 76    4   38  -24 >> 76, 38

 28  -44  -81  -56 >> 28, -44

 19   80   55  -15 >> 80, 55

-32   -2  -74   33 >> 33, -2

-40    4    1   31
 19  -32    3  -31
-17    2  -29   68
>> 68, 31

 25  -70  -49    1   20   23 >> 25, 23
---
[[ 210.74  -92.90  -42.57   87.34  234.44  -38.32]
 [  92.21  -60.24 -196.35  156.46  147.54  212.76]
 [ 171.40 -151.46  205.15  -75.91  -86.78 -137.04]
 [-195.46 -196.30    4.76 -102.47  120.17  -86.57]
 [ -96.24   93.03 -193.80 -197.41   58.49  -88.87]
 [ 246.02 -124.98  139.02  216.76  235.80  215.80]
 [ 220.01   32.75   40.83  101.46  141.59 -161.76]
 [ 124.41  156.07  -58.07   12.14   19.69  151.88]
 [ 166.20   90.45  -19.33  185.90   43.75  -22.85]
 [ 107.28   95.57  153.42  103.38 -179.81 -135.94]
 [ -76.66   99.19 -167.48   67.40   86.36 -171.73]] => 86.36

[[-0.885  0.615 -0.275  0.466  0.000 -0.834  0.829  0.346 -0.274 -0.232
   1.473 -1.092  0.647  0.410  1.157]
 [ 0.698  0.572  0.465 -0.171 -0.405 -0.742  0.066 -0.350  0.328  0.049
   0.366  0.435 -0.459  0.543  0.399]
 [-0.387 -0.316 -0.086  0.078 -0.629 -0.663  0.424 -1.308 -0.187  1.197
   0.746  0.188  1.186  0.674  0.176]
 [ 0.016 -0.160  0.464  0.234 -0.087  0.337  0.180 -0.190 -0.335  0.004
   0.161  0.016  0.052  0.300  0.409]
 [-0.895  0.309  0.387 -0.128  0.345  0.649  0.283  0.966 -0.644  0.601
   0.491  0.134  0.142  0.114 -0.034]
 [-0.056  0.014  0.619  0.039  0.698  0.057  0.515  0.388  0.221  0.567
  -0.813  0.024  0.163 -0.259  0.242]
 [-2.817  0.015 -0.129 -0.017 -0.534 -0.255  1.614  0.723 -0.559  0.443
   1.250 -0.657  0.798 -0.223  0.252]
 [ 0.231  0.416  0.498 -0.308 -0.012 -0.589  0.354  0.901 -0.336  0.168
   0.674 -0.754  0.243  0.106  0.487]
 [ 0.710 -0.205  0.156 -0.548 -1.014 -0.441  0.425 -0.090  0.551  1.102
   1.114  0.236  1.144  1.076 -0.601]
 [-0.294  0.532  0.456  0.000 -0.398 -1.090  0.817  0.985 -0.166 -0.234
   0.864 -0.420 -0.126  0.453  0.584]
 [ 1.032 -0.131 -0.508  0.174  0.033 -0.183  0.008 -0.857  0.238  0.650
   0.739 -0.227  0.946  0.359  0.210]] => 0.359

[[  44.1   68.9   69.1  -54.8   36.4  -73.0  -56.7   17.5  149.0]
 [ -26.5   37.7   14.2  -25.0 -183.6   72.8    4.2   81.2    6.3]
 [  44.1   82.3  -22.5   27.1   45.6  -89.2  -43.1 -131.0  -16.6]
 [ -97.0   -7.0   87.4  138.7   63.9  -24.4  112.5   49.4    6.3]
 [  14.7   91.3   82.8  -54.8  -55.3   80.9   -9.3  -88.5   23.4]
 [ -73.5   15.3   46.2   42.0  -46.1 -121.6   -9.3   49.4   17.7]
 [  32.3   15.3   41.6   49.4   -0.3  -24.4   51.6 -173.4  -16.6]] => -173.4

[[ 1.1  0.6  0.3  0.2 -0.3  1.0  0.7  0.8  0.6  0.4  0.6 -0.2  0.2  0.2]
 [ 0.1  0.2  0.7  0.2 -1.5  0.5  0.0  0.5  0.4 -0.1  1.1 -0.4  0.2  0.2]
 [ 0.5  0.4  0.2  0.1  0.5  0.0  0.0  1.0  0.6  0.1  0.3  1.6  0.2  0.2]
 [ 0.4  0.5  0.2  0.2  0.6  0.5  0.5  1.1  0.1  0.2  0.4  0.4  0.2  0.2]
 [ 0.7  0.9 -0.8  0.3  0.2  0.0  0.8  0.6  0.6 -0.6  1.6  0.9  0.3  0.2]] => 0.3

[[-0.006 -0.019 -0.030 -0.062 -0.092  0.030 -0.065 -0.046 -0.070  0.008]
 [ 0.048 -0.004 -0.019  0.035 -0.099 -0.064 -0.093 -0.112 -0.121 -0.060]
 [ 0.024 -0.116 -0.019 -0.201  0.040  0.046 -0.050  0.026 -0.100  0.015]
 [-0.003  0.050  0.249 -0.090 -0.164 -0.055 -0.148  0.034  0.128  0.162]
 [-0.071 -0.061 -0.135 -0.173  0.145 -0.127  0.029  0.118 -0.023 -0.105]] => -0.023

[[ 11.12   4.49  -1.60 -13.49 -15.68  -7.20   4.34  -5.30  -1.76  -3.40
   -4.99   1.26 -13.77  -0.05   1.44  11.37]
 [  4.59   4.85   0.29  -9.73 -11.28  -2.79  -1.35 -18.57 -10.70  -1.63
   -1.20   4.70  -9.83   8.60  -6.95   5.28]
 [  7.55   0.16  -0.14 -15.05 -15.78  -6.14   2.96 -11.75   1.26  -5.04
   -6.77   4.20 -10.52   3.80  -2.25   9.01]
 [  1.20  -2.98   2.35 -13.33 -12.63  -2.17  -2.13 -25.81  -2.93  -5.73
   -5.89   7.99  -5.72  12.05 -11.47   3.77]
 [ -0.74  -3.16   2.97 -12.37 -11.27  -0.40  -3.44 -30.18  -5.47  -5.70
   -4.67  10.09  -4.48  15.67 -14.74   1.59]
 [  4.25   2.57   0.56 -11.31 -12.09  -3.14  -0.86 -18.82  -7.53  -2.66
   -2.76   5.65  -9.13   8.52  -7.70   5.56]] => -7.70

[[ -14.772  -15.804    7.430  -21.142  158.378   -9.122   63.981]
 [  19.262   63.841  219.511  -21.142   64.382  118.836  -15.949]
 [ -21.214 -106.723   78.907   61.420  116.459   98.876  -72.271]
 [ 135.032  136.243   78.907  -21.142   64.382  106.835   -6.407]
 [  19.262   64.568   45.921 -101.088  140.015   -1.499   59.159]
 [  19.262 -137.338   99.353   93.005   23.414   15.872   53.375]
 [ 143.993   63.841  -24.332   48.219   64.382  -58.511   -6.407]
 [  -3.826   87.012   88.903  -21.142   49.410   -1.499   -6.407]
 [  66.436  104.617  102.678 -122.976   -1.537  -20.280    3.260]
 [  19.262  -26.846   98.524  -12.629   43.665  -40.838    0.045]
 [ 204.751   63.841   78.907 -116.089   64.382 -150.277  -17.788]
 [ 101.756  192.167 -137.112  -84.605   79.588   59.931  -62.444]] => 59.931
---
[18, 85, 23, 24] → 24
[5, 2, 5, 5, 6, 3, 8] → 6
[55, 606, 934, 301] → 606
[45, 15, 16, -13, -33, 24] → 24
[112, 246, 28, 190] → 190
[7293, 7873, 2809, 6054, 9382, 8882] → 8882
---
[ 69 -36  52  14 -22 -23] result: 69, 52

[[ 17 -17  14   5]
 [ 71 -18 -39  69]] result: 71, 69

[[-71  -6  13  15  19  79]
 [-71  47   4  18 -31  33]] result: 79, 47

[[ -9  13 -49 -67 -22]
 [ 45 -31   7  20  44]
 [-42   6  34 -43   2]] result: 45, 44

[-82  18  66 -71 -77] result: 66, 18

[[ 23  -4  -2 -17]
 [ 63 -46 -45 -14]] result: 63, 23

[[ 88 -32   2  32 -77  -2 -16]
 [ 67 -32   0  32 -54  -2 -16]] result: 88, 67

[[-14  -2 -19  10]
 [ 43 -34  38 -67]
 [-28  40  29   7]] result: 43, 40
---
1	-19	31	-9	-45	-32
-13	-36	21	2	9	-10
6	-24	29	-18	-41	-31
-> -31

6	6	6	2	4
7	6	3	6	5
3	3	9	5	5
-> 5

20	35	13	-21	-10
13	-6	11	17	30
19	20	-4	-4	-43
-> -43

8	-27	11	33	-11
20	-10	-26	-8	44
30	4	-20	-11	40
-> 40

560	344	-924	-693	914
580	352	858	63	639
270	90	808	393	602
-> 602

1	7	7	6
6	6	7	6
9	6	5	7
-> 7

-49	-24	17	13	10	2
17	23	18	36	9	11
38	-13	4	28	-6	5
-> 5

4	4	3	6	4	5
8	4	4	4	2	8
5	7	7	8	4	4
-> 4
